Below are the code and all the weights of a small trained network. Each question names an input and a class and asks about switching units off, where a switched-off unit gives its printed mean instead of its output.

import numpy as np


def w(rows, s, z=0):
    codes = np.array(rows[::2]) - 128.0
    scale = np.full(codes.shape[1], s)
    scale[-1] = z or s
    return codes * scale


def f(y):
    return np.maximum(y, 0)


def log_softmax(a):
    a = a - a.max(-1, keepdims=True)
    return a - np.log(np.exp(a).sum(-1, keepdims=True))


def net(x, mask):
    res = np.array(x, float).reshape(1, 3) / 4 @ E
    y = f(res @ A[0][:, :-1].T + A[0][:, -1])
    res = res + np.where(mask, y, B[0][:, -1]) @ B[0][:, :-1]
    return log_softmax(res[-1] @ U[:, :-1].T + U[:, -1])


A, B = {}, {}
E = w([
[126,118,123,237],'x0',
[41,97,11,95],'x1',
[73,223,172,131],'x2',
],0.011)
A[0] = w([
[236,72,185,206,165],'n1',
[173,116,120,113,150],'n2',
[79,123,67,202,177],'n3',
[137,69,91,59,152],'n4',
[134,119,76,106,190],'n5',
[125,81,92,113,222],'n6',
[73,124,65,233,150],'n7',
[173,187,177,103,181],'n8',
[139,82,93,138,199],'n9',
[148,118,94,250,108],'n10',
[148,134,64,98,155],'n11',
[194,61,130,62,170],'n12',
[113,117,95,240,217],'n13',
[114,114,97,184,208],'n14',
[203,63,116,94,212],'n15',
[90,254,167,118,254],'n16',
],0.013,0.0038)
B[0] = w([
[253,92,193,234,237],'n1',
[146,149,83,128,155],'n2',
[41,114,99,182,187],'n3',
[149,56,166,15,200],'n4',
[97,90,179,74,178],'n5',
[113,64,154,79,186],'n6',
[32,102,60,196,191],'n7',
[170,246,126,124,211],'n8',
[115,76,162,101,174],'n9',
[157,60,212,236,187],'n10',
[109,88,184,70,175],'n11',
[184,58,63,30,196],'n12',
[99,73,172,245,195],'n13',
[98,98,121,183,169],'n14',
[209,125,31,113,197],'n15',
[60,243,248,77,253],'n16',
],0.021,0.014)
U = w([
[173,160,144,118,235],'0',
[100,106,84,126,69],'1',
[132,185,106,139,1],'2',
[91,246,187,76,199],'3',
[7,130,140,160,99],'4',
[123,101,141,58,217],'5',
[127,108,186,191,69],'6',
],0.011,0.003)

Each question gives the input, the list of numbers given to net, and the class t.
The units are the neurons (one row each of A and B). Each row of codes is followed by its name. A weight is (code - 128) times the scale printed after its matrix; where a second scale follows, it is the last column's (A, B and U).
mask holds one flag per neuron, in row order. A switched-off neuron (its flag False) gives its mean, the last column of its row in B, instead of its output. The means were averaged over made-up inputs and are rounded, as every weight is.
A unit's drop is (log p(t) with every unit on - log p(t) with that unit switched off) / (log p(t) with every unit on - log p(t) with every unit switched off).
The circuit of an input: a set's keep is (log p(t) with only the set's units on - log p(t) with every unit switched off) / (log p(t) with every unit on - log p(t) with every unit switched off). Starting from the 12 units with the biggest drops (on a tie, the unit counted first), units are removed one at a time, each time the one whose removal leaves the highest keep (on an exact tie, the one counted first), for as long as the keep stays at least 0.8.
circuit, biggest first: the units of the circuit, biggest drop first
k most important neurons: the k neurons with the biggest drops, biggest first
drop of u: that unit's drop, to one decimal
input [-7,-8,0], class 3: circuit, biggest first -> n8
input [3,-6,4], class 3: 2 most important neurons -> n16; n8
input [-4,-8,1], class 3: 2 most important neurons -> n16; n8
input [0,-7,-6], class 0: 2 most important neurons -> n15; n12
input [-1,7,0], class 4: 4 most important neurons -> n3; n12; n7; n15
input [0,-8,-1], class 0: 2 most important neurons -> n8; n13
input [3,6,-7], class 4: 3 most important neurons -> n7; n3; n13
input [4,6,-7], class 4: 2 most important neurons -> n7; n1
input [-8,-6,-3], class 0: drop of n8 -> 0.1
input [0,-6,-3], class 0: drop of n15 -> 0.1
input [8,3,1], class 4: drop of n7 -> 0.6
